Below is a small trained network, with its code and all its weights. Each question gives an input and a target symbol and asks what happens when units are switched off, that is, made to give their printed mean instead of their output.

import numpy as np


def w(rows, s, z=0):
    codes = np.array(rows[::2]) - 128.0
    scale = np.full(codes.shape[1], s)
    scale[-1] = z or s
    return codes * scale


def f(y):
    return np.maximum(y, 0)


def softmax(a):
    e = np.exp(a - a.max(-1, keepdims=True))
    return e / e.sum(-1, keepdims=True)


def log_softmax(a):
    a = a - a.max(-1, keepdims=True)
    return a - np.log(np.exp(a).sum(-1, keepdims=True))


def net(x, mask):
    ids = ['Ξδζημσψ'.index(c) for c in x.split()]
    T = len(ids)
    res = E[ids] + P[:T]
    u = 0
    for l in range(2):
        r = res
        for j in range(2):
            rows = slice(3 * j, 3 * j + 3)
            q, k, v = (r @ M[l][rows].T for M in (Q, K, V))
            z = softmax(np.where(np.tri(T) > 0, q @ k.T / 3**0.5, -1e9)) @ v
            o = O[l][rows]
            res = res + np.where(mask[u + j], z, o[:, -1]) @ o[:, :-1]
        u += 2
        y = f(res @ A[l][:, :-1].T + A[l][:, -1])
        res = res + np.where(mask[u : u + 8], y, B[l][:, -1]) @ B[l][:, :-1]
        u += 8
    return log_softmax(res[-1] @ U[:, :-1].T + U[:, -1])


Q, K, V, O, A, B = {}, {}, {}, {}, {}, {}
E = w([
[148,158,109,126,158,98,55,96,230,98,152,96],'Ξ',
[198,29,141,96,110,99,156,147,236,254,134,125],'δ',
[187,181,9,200,138,87,166,122,159,205,82,179],'ζ',
[103,243,133,191,157,168,156,35,96,187,156,150],'η',
[120,192,94,35,66,220,110,94,124,62,120,196],'μ',
[96,107,164,58,37,139,109,35,117,215,182,111],'σ',
[67,133,170,219,117,131,140,218,58,117,54,15],'ψ',
],0.0095)
P = w([
[162,168,106,184,91,47,4,163,26,150,185,155],'0',
[184,166,234,152,105,78,81,67,106,153,85,143],'1',
[159,163,203,116,103,97,119,82,131,154,102,106],'2',
[136,151,169,101,95,116,141,98,149,162,111,92],'3',
[112,153,143,107,89,136,148,109,157,164,119,86],'4',
[88,142,120,115,83,154,159,111,166,170,115,92],'5',
[79,145,99,117,86,172,171,117,169,176,117,99],'6',
[59,149,84,131,89,184,179,117,174,170,108,106],'7',
[42,154,74,132,91,199,180,119,181,175,107,123],'8',
[24,155,53,158,84,206,188,122,190,170,97,132],'9',
],0.0048)
Q[0] = w([
[72,96,178,124,43,138,134,51,110,205,181,80],'L0H0',
[128,107,156,106,135,170,128,126,69,80,167,158],'L0H0',
[189,49,107,71,134,94,151,254,154,116,119,183],'L0H0',
[86,96,143,132,242,138,173,175,54,29,178,136],'L0H1',
[54,76,117,139,209,121,158,196,68,21,168,121],'L0H1',
[159,239,161,122,57,202,85,34,156,187,112,135],'L0H1',
],0.0063)
K[0] = w([
[65,109,211,105,77,135,93,117,59,134,171,91],'L0H0',
[129,118,113,72,87,213,133,93,169,108,143,175],'L0H0',
[224,45,89,97,109,68,134,177,205,167,103,143],'L0H0',
[156,210,82,110,179,157,125,42,135,153,221,254],'L0H1',
[158,168,111,79,157,154,137,41,152,171,226,227],'L0H1',
[65,137,176,223,117,138,173,170,60,95,12,30],'L0H1',
],0.0067)
V[0] = w([
[255,101,59,154,153,3,96,72,182,190,232,210],'L0H0',
[169,37,173,196,143,16,192,210,109,179,68,57],'L0H0',
[97,202,36,237,162,129,128,143,82,92,22,145],'L0H0',
[131,188,115,89,122,152,62,33,160,138,225,170],'L0H1',
[12,182,156,147,123,243,156,149,52,95,121,94],'L0H1',
[165,145,83,66,115,191,141,54,171,182,204,200],'L0H1',
],0.0044)
O[0] = w([
[161,188,169,36,148,129,113,149,112,51,32,184,101],'L0H0',
[172,133,58,102,87,253,102,153,130,94,160,154,63],'L0H0',
[116,52,182,87,45,117,147,131,211,102,184,80,139],'L0H0',
[161,103,87,170,32,137,136,86,117,91,144,127,57],'L0H1',
[37,135,118,53,134,146,129,145,137,131,133,185,212],'L0H1',
[190,134,114,180,52,163,119,105,144,106,134,103,4],'L0H1',
],0.0054,0.0034)
A[0] = w([
[151,84,190,109,130,9,77,107,208,135,198,92,159],'L0N0',
[145,157,102,205,161,91,107,138,43,128,108,116,89],'L0N1',
[129,167,142,73,155,123,32,147,84,81,112,148,119],'L0N2',
[138,142,84,126,84,254,149,131,128,137,142,142,176],'L0N3',
[132,121,146,94,210,188,131,164,182,135,143,148,62],'L0N4',
[136,57,155,129,99,32,179,118,138,157,133,126,111],'L0N5',
[200,149,151,87,72,182,34,118,42,2,141,165,7],'L0N6',
[100,143,209,136,167,61,132,194,92,103,60,113,222],'L0N7',
],0.0074,0.0016)
B[0] = w([
[186,2,156,143,225,85,126,137,151,106,169,66,223],'L0N0',
[108,117,127,210,248,39,150,219,69,206,161,119,185],'L0N1',
[102,59,160,91,189,52,32,138,92,87,152,165,202],'L0N2',
[101,98,63,108,55,214,153,107,165,88,109,173,216],'L0N3',
[57,92,97,134,172,171,148,154,175,97,113,185,252],'L0N4',
[185,94,171,81,185,84,135,140,112,200,159,97,183],'L0N5',
[231,93,166,24,210,146,112,65,105,34,204,98,198],'L0N6',
[77,168,206,109,141,119,136,191,87,104,16,51,213],'L0N7',
],0.0071,0.0029)
Q[1] = w([
[175,112,94,240,194,83,171,151,183,199,125,112],'L1H0',
[111,169,129,169,129,120,219,92,94,239,109,146],'L1H0',
[165,112,229,48,105,135,135,45,101,255,122,118],'L1H0',
[211,113,136,131,164,46,104,122,168,135,104,190],'L1H1',
[131,121,53,134,116,173,144,82,154,114,232,168],'L1H1',
[157,219,176,124,110,98,95,72,76,77,79,151],'L1H1',
],0.0067)
K[1] = w([
[169,96,119,243,151,105,158,195,161,181,110,58],'L1H0',
[105,158,118,199,100,139,175,149,91,205,130,130],'L1H0',
[150,99,171,105,85,102,118,125,49,254,174,135],'L1H0',
[241,103,124,130,130,101,96,121,148,113,111,128],'L1H1',
[149,184,183,153,48,141,89,117,40,109,124,105],'L1H1',
[148,173,140,105,161,51,104,80,119,127,141,172],'L1H1',
],0.0087)
V[1] = w([
[93,182,90,153,98,186,204,153,123,154,2,163],'L1H0',
[188,110,106,167,17,165,127,75,124,90,199,107],'L1H0',
[119,168,91,87,74,188,187,80,174,173,102,209],'L1H0',
[116,110,189,187,67,126,112,173,92,97,98,17],'L1H1',
[83,200,207,195,124,122,140,148,49,196,93,75],'L1H1',
[66,107,124,33,193,99,110,133,121,167,132,184],'L1H1',
],0.0043)
O[1] = w([
[184,3,243,53,123,68,74,86,135,102,216,121,46],'L1H0',
[103,201,164,133,203,207,114,210,87,176,143,36,11],'L1H0',
[139,14,133,191,205,32,17,183,130,112,166,27,2],'L1H0',
[127,182,50,46,232,179,61,113,77,71,175,107,189],'L1H1',
[172,184,87,30,158,144,140,35,18,76,140,133,221],'L1H1',
[169,79,132,249,96,128,193,86,128,122,167,216,215],'L1H1',
],0.0034,0.0033)
A[1] = w([
[103,167,106,85,117,162,115,74,73,176,151,131,87],'L1N0',
[180,123,116,219,105,42,129,143,156,174,139,99,197],'L1N1',
[149,117,156,204,123,62,144,145,140,158,134,45,245],'L1N2',
[159,169,168,137,32,157,177,66,174,162,80,148,103],'L1N3',
[133,42,224,123,123,135,202,117,110,171,203,130,1],'L1N4',
[124,124,192,155,210,2,103,184,94,187,135,109,151],'L1N5',
[173,65,196,95,153,89,50,103,137,97,208,79,66],'L1N6',
[101,157,211,122,138,119,160,81,79,156,126,114,192],'L1N7',
],0.0059,0.00084)
B[1] = w([
[152,118,77,143,125,124,141,129,160,110,110,97,253],'L1N0',
[168,139,146,103,208,137,122,70,72,97,139,144,197],'L1N1',
[172,179,132,66,161,116,119,85,76,125,130,148,211],'L1N2',
[133,77,50,136,114,98,151,149,188,96,91,80,207],'L1N3',
[177,142,184,107,178,171,190,121,87,104,171,150,201],'L1N4',
[40,161,132,219,45,189,45,184,146,238,162,152,210],'L1N5',
[78,179,79,250,95,192,1,90,79,245,219,221,171],'L1N6',
[144,109,125,108,150,111,132,120,130,85,89,95,245],'L1N7',
],0.0086,0.0037)
U = w([
[60,52,85,227,82,143,79,159,205,157,121,98,180],'Ξ',
[75,171,162,119,117,165,103,220,110,173,74,86,69],'δ',
[204,101,146,54,208,101,206,84,106,2,76,58,169],'ζ',
[122,114,172,155,113,171,164,184,140,138,173,161,4],'η',
[147,193,101,157,150,158,85,76,55,173,215,215,170],'μ',
[131,133,69,105,58,83,142,143,192,155,87,114,125],'σ',
[93,67,178,119,104,68,110,118,118,111,110,158,98],'ψ',
],0.0077,0.0018)

Each question gives the input, a string of symbols that net reads in full, and the target symbol t.
The units are the heads (3 rows each of Q, K, V and O) and the neurons (one row each of A and B). Each row of codes is followed by its name. A weight is (code - 128) times the scale printed after its matrix; where a second scale follows, it is the last column's (O, A, B and U).
mask holds one flag per unit, layer by layer, with each layer's heads first. A switched-off unit (its flag False) gives its mean, the last column of its rows in O or B, instead of its output. The means were averaged over made-up inputs and are rounded, as every weight is.
A unit's drop is (log p(t) with every unit on - log p(t) with that unit switched off) / (log p(t) with every unit on - log p(t) with every unit switched off).
The circuit of an input: a set's keep is (log p(t) with only the set's units on - log p(t) with every unit switched off) / (log p(t) with every unit on - log p(t) with every unit switched off). Starting from the 12 units with the biggest drops (on a tie, the unit counted first), units are removed one at a time, each time the one whose removal leaves the highest keep (on an exact tie, the one counted first), for as long as the keep stays at least 0.8.
circuit, biggest first: the units of the circuit, biggest drop first
k most important neurons: the k neurons with the biggest drops, biggest first
k most important neurons of layer l: the k neurons of layer l with the biggest drops, biggest first
which heads matter: for each layer, one digit per head in row order, 1 if its drop is at least 0.15 and else 0, layers parted by /
input σ η σ, target ζ: most important neuron of layer 1 : [L1N5]
input ψ η μ μ η Ξ, target Ξ: circuit, biggest first : [L0H1 L0N0 L1N5]
input μ μ σ ψ σ Ξ δ, target η: circuit, biggest first : [L1N4 L0N0 L0N5 L1N5]
input σ δ μ, target μ: circuit, biggest first : [L1N6 L0N6]
input η σ ψ ζ ζ μ μ σ δ, target η: which heads matter : 01 / 00
input δ σ δ, target ζ: which heads matter : 11 / 00
input δ η μ η σ σ σ ζ δ, target ζ: which heads matter : 01 / 10
input μ Ξ σ σ σ μ μ σ σ, target Ξ: 2 most important neurons of layer 1 : [L1N3 L1N2]
input μ μ Ξ σ, target μ: 3 most important neurons : [L1N6 L0N5 L1N5]
input ψ σ η μ δ η ψ, target ζ: 3 most important neurons : [L0N4 L1N5 L1N2]
input μ σ Ξ Ξ μ μ δ, target μ: circuit, biggest first : [L0N5 L1N6 L0N0]
input ψ Ξ δ μ Ξ η μ μ μ, target ψ: which heads matter : 11 / 10
input σ σ ζ μ σ, target σ: 4 most important neurons : [L0N1 L1N3 L0N6 L0N3]
input Ξ μ μ η μ μ σ σ ψ σ, target δ: which heads matter : 01 / 10
input ζ η μ Ξ Ξ η η ζ σ η, target Ξ: circuit, biggest first : [L0H1 L0N3 L1N3]
input μ δ Ξ μ μ, target σ: which heads matter : 01 / 01
input μ μ ζ σ σ μ μ μ ζ, target ζ: 2 most important neurons : [L1N1 L1N5]
input δ Ξ ψ ζ σ Ξ η, target ζ: which heads matter : 00 / 11
input ζ μ μ μ μ η σ, target μ: circuit, biggest first : [L0H0 L1N6 L0N0 L0N5]
input η σ ζ Ξ, target μ: 2 most important neurons : [L1N6 L0N4]
input η μ σ η σ, target ζ: 2 most important neurons : [L1N5 L0N5]
input σ Ξ δ μ, target μ: circuit, biggest first : [L1N6 L0N6 L0H1]
input δ Ξ Ξ δ σ η ψ δ μ ψ, target ζ: 2 most important neurons : [L1N1 L1N2]
input μ σ ζ σ σ μ ζ, target ζ: circuit, biggest first : [L0H1 L1N1 L1N5]
input Ξ μ σ ζ μ σ μ ψ μ, target δ: which heads matter : 01 / 10
input μ δ η δ μ σ σ μ, target σ: circuit, biggest first : [L1N3 L0H1 L0N3]
input η μ η μ μ δ δ η μ μ, target Ξ: which heads matter : 11 / 10
input η σ σ μ η, target ζ: 2 most important neurons : [L1N5 L1N6]
input σ μ Ξ δ, target μ: which heads matter : 01 / 00
input η μ Ξ, target μ: 2 most important neurons of layer 1 : [L1N6 L1N2]
